Below is a small trained network, with its code and all its weights. Each question gives an input and a class and asks what happens when units are switched off, that is, made to give their printed mean instead of their output.

import numpy as np


def w(rows, s, z=0):
    codes = np.array(rows[::2]) - 128.0
    scale = np.full(codes.shape[1], s)
    scale[-1] = z or s
    return codes * scale


def norm(h):
    return h / np.sqrt((h * h).mean(-1, keepdims=True) + 1e-5)


def f(y):
    return np.maximum(y, 0)


def log_softmax(a):
    a = a - a.max(-1, keepdims=True)
    return a - np.log(np.exp(a).sum(-1, keepdims=True))


def net(x, mask):
    res = np.array(x, float).reshape(1, 3) / 4 @ E
    u = 0
    for l in range(2):
        y = f(norm(res) @ A[l][:, :-1].T + A[l][:, -1])
        res = res + np.where(mask[u : u + 15], y, B[l][:, -1]) @ B[l][:, :-1]
        u += 15
    return log_softmax(norm(res)[-1] @ U[:, :-1].T + U[:, -1])


A, B = {}, {}
E = w([
[197,123,121,95,215,163,119,105,192,167,88,178],'x0',
[132,160,141,87,148,129,69,57,152,152,175,7],'x1',
[167,187,137,83,86,180,104,222,137,76,180,147],'x2',
],0.012)
A[0] = w([
[41,117,144,84,65,112,130,172,170,133,74,16,154],'L0N1',
[83,61,119,143,67,128,102,179,73,85,88,116,176],'L0N2',
[131,83,138,102,250,91,134,127,162,205,97,176,89],'L0N3',
[169,152,190,38,83,176,120,168,149,42,52,153,198],'L0N4',
[146,56,184,109,127,82,97,73,208,111,51,148,102],'L0N5',
[188,66,139,126,203,104,151,97,89,142,149,140,126],'L0N6',
[158,61,85,115,109,131,49,176,54,94,50,167,128],'L0N7',
[150,115,113,254,209,122,200,92,82,128,95,137,2],'L0N8',
[149,248,103,102,167,189,163,135,138,137,152,148,170],'L0N9',
[190,153,105,131,137,208,88,27,187,191,149,103,124],'L0N10',
[241,106,145,44,108,216,178,75,215,102,119,174,41],'L0N11',
[115,132,104,38,158,88,121,132,161,168,128,95,213],'L0N12',
[44,182,110,97,79,30,198,84,106,143,61,104,101],'L0N13',
[127,38,65,125,133,117,80,94,116,107,160,60,89],'L0N14',
[73,106,110,141,158,175,217,68,96,117,98,201,125],'L0N15',
],0.0061,0.0024)
B[0] = w([
[105,174,106,135,150,165,134,124,88,121,48,207,229],'L0N1',
[167,120,169,92,147,226,119,45,190,190,76,126,241],'L0N2',
[127,152,163,168,92,220,124,74,137,107,69,165,254],'L0N3',
[140,87,108,172,173,79,124,133,96,192,193,100,249],'L0N4',
[186,193,143,156,176,123,168,148,2,108,121,84,208],'L0N5',
[146,167,149,155,167,116,138,205,148,196,152,94,197],'L0N6',
[133,100,161,112,141,156,62,90,115,116,159,146,200],'L0N7',
[149,149,147,173,168,108,133,131,141,141,205,127,224],'L0N8',
[172,97,104,202,211,161,146,96,154,87,86,141,216],'L0N9',
[55,133,71,78,106,109,125,160,142,136,93,190,253],'L0N10',
[112,170,206,132,54,222,120,135,103,155,91,105,231],'L0N11',
[110,86,110,112,110,70,161,162,119,86,174,236,213],'L0N12',
[185,218,151,171,133,104,148,170,67,105,166,85,230],'L0N13',
[143,76,69,164,127,145,117,125,189,153,141,189,200],'L0N14',
[93,25,101,72,143,115,76,125,187,68,160,168,237],'L0N15',
],0.0066,0.0054)
A[1] = w([
[160,127,151,94,178,182,141,116,63,105,165,147,131],'L1N1',
[139,115,180,124,108,91,98,236,132,82,135,152,49],'L1N2',
[47,117,208,165,36,105,109,146,72,109,123,57,92],'L1N3',
[89,164,60,41,130,59,75,96,197,141,171,92,26],'L1N4',
[239,149,144,63,88,105,149,219,130,94,173,72,25],'L1N5',
[224,190,142,51,108,168,134,227,175,67,177,134,126],'L1N6',
[147,35,134,137,138,135,190,211,113,147,72,151,44],'L1N7',
[141,95,129,94,147,137,57,106,151,114,72,204,209],'L1N8',
[50,119,70,84,76,165,87,82,119,126,133,63,74],'L1N9',
[127,97,146,214,17,105,142,125,89,79,143,169,59],'L1N10',
[121,1,113,169,154,78,160,121,82,141,84,138,95],'L1N11',
[113,205,244,204,68,126,96,96,119,108,128,111,56],'L1N12',
[114,103,133,199,165,173,5,181,107,126,178,176,253],'L1N13',
[100,138,26,195,85,100,206,202,161,51,71,175,145],'L1N14',
[76,92,117,143,158,62,132,72,120,172,96,108,51],'L1N15',
],0.0082,0.0017)
B[1] = w([
[62,116,109,150,123,166,106,128,96,145,145,85,187],'L1N1',
[173,143,123,135,185,70,130,124,201,98,160,137,160],'L1N2',
[227,104,200,134,178,254,125,105,183,168,67,206,191],'L1N3',
[100,43,116,74,125,75,58,218,148,68,164,185,169],'L1N4',
[161,123,117,225,117,82,152,91,79,124,134,114,163],'L1N5',
[160,127,171,197,183,108,176,87,111,100,115,156,213],'L1N6',
[110,147,131,102,122,56,57,151,175,70,148,127,183],'L1N7',
[126,69,164,89,22,146,105,183,101,104,125,89,209],'L1N8',
[100,84,118,98,83,111,79,157,176,112,121,176,169],'L1N9',
[126,72,172,87,171,173,57,124,152,122,78,158,197],'L1N10',
[196,192,103,130,120,120,126,140,141,106,198,111,194],'L1N11',
[94,144,74,91,100,126,186,148,105,203,61,99,185],'L1N12',
[72,177,83,90,121,72,154,58,119,180,114,76,248],'L1N13',
[69,154,49,57,83,129,136,130,103,176,166,29,169],'L1N14',
[142,180,157,171,133,118,171,169,93,50,182,120,176],'L1N15',
],0.0083,0.011)
U = w([
[161,143,218,134,138,235,75,73,141,148,19,195,207],'0',
[185,210,135,248,208,42,171,61,83,70,186,122,197],'1',
[72,79,104,47,117,59,7,157,173,33,168,199,130],'2',
[17,177,12,62,79,119,156,98,71,195,118,19,189],'3',
[172,119,99,119,109,128,185,167,135,171,161,77,36],'4',
[157,94,98,147,83,83,206,150,203,141,105,74,11],'5',
[104,121,138,118,127,72,197,130,173,136,102,98,19],'6',
[139,73,115,118,130,66,227,178,143,153,98,78,1],'7',
],0.012,0.0038)

Each question gives the input, the list of numbers given to net, and the class t.
The units are the neurons (one row each of A and B). Each row of codes is followed by its name. A weight is (code - 128) times the scale printed after its matrix; where a second scale follows, it is the last column's (A, B and U).
mask holds one flag per neuron, layer by layer. A switched-off neuron (its flag False) gives its mean, the last column of its row in B, instead of its output. The means were averaged over made-up inputs and are rounded, as every weight is.
A unit's drop is (log p(t) with every unit on - log p(t) with that unit switched off) / (log p(t) with every unit on - log p(t) with every unit switched off).
The circuit of an input: a set's keep is (log p(t) with only the set's units on - log p(t) with every unit switched off) / (log p(t) with every unit on - log p(t) with every unit switched off). Starting from the 12 units with the biggest drops (on a tie, the unit counted first), units are removed one at a time, each time the one whose removal leaves the highest keep (on an exact tie, the one counted first), for as long as the keep stays at least 0.8.
units of the circuit, in order: the units of the circuit, biggest drop first
unit that matters most: the unit with the biggest drop
top k neurons: the k neurons with the biggest drops, biggest first
k most important neurons of layer l: the k neurons of layer l with the biggest drops, biggest first
drop when u is switched off: that unit's drop, to one decimal
input [-6,0,8], class 1: unit that matters most	L1N5
input [3,-2,-2], class 3: units of the circuit, in order	[L1N3, L1N6]
input [1,-3,-2], class 3: 2 most important neurons of layer 0	[L0N12, L0N8]
input [-8,8,-8], class 0: 2 most important neurons of layer 1	[L1N3, L1N13]
input [0,-1,-4], class 1: top 3 neurons	[L0N11, L1N14, L1N8]
input [-7,-7,7], class 0: top 4 neurons	[L1N10, L1N3, L0N2, L0N15]
input [-2,-2,3], class 3: top 3 neurons	[L0N2, L1N13, L0N13]
input [7,8,2], class 2: units of the circuit, in order	[L0N10, L1N4]
input [2,0,-3], class 3: top 2 neurons	[L0N3, L0N4]
input [-6,-5,-5], class 0: 2 most important neurons of layer 1	[L1N10, L1N3]
input [2,2,-3], class 3: top 2 neurons	[L0N2, L0N10]
input [3,-2,2], class 3: 2 most important neurons of layer 0	[L0N4, L0N2]
input [7,-1,-8], class 1: 3 most important neurons of layer 1	[L1N3, L1N10, L1N15]
input [3,6,-4], class 2: unit that matters most	L0N10
input [-3,-4,-3], class 2: 3 most important neurons of layer 0	[L0N15, L0N11, L0N4]
input [0,-1,0], class 3: top 2 neurons	[L1N13, L0N10]
input [-5,-2,6], class 1: top 3 neurons	[L0N3, L0N11, L1N5]
input [5,-6,-3], class 2: 3 most important neurons of layer 1	[L1N7, L1N3, L1N6]
input [2,-4,-1], class 2: top 3 neurons	[L0N15, L1N12, L1N7]
input [2,-6,-5], class 2: units of the circuit, in order	[L1N7]
input [0,6,-5], class 2: 2 most important neurons of layer 1	[L1N4, L1N6]
input [6,7,1], class 2: top 3 neurons	[L0N10, L1N4, L1N3]
input [7,0,-8], class 1: 2 most important neurons of layer 0	[L0N5, L0N2]
input [-6,7,-7], class 1: 2 most important neurons of layer 0	[L0N11, L0N13]
input [3,1,4], class 1: top 2 neurons	[L1N6, L0N2]
input [-8,2,-1], class 0: drop when L1N2 is switched off	0.0
input [0,-4,0], class 2: unit that matters most	L0N15
input [-8,4,-3], class 0: drop when L1N3 is switched off	0.5
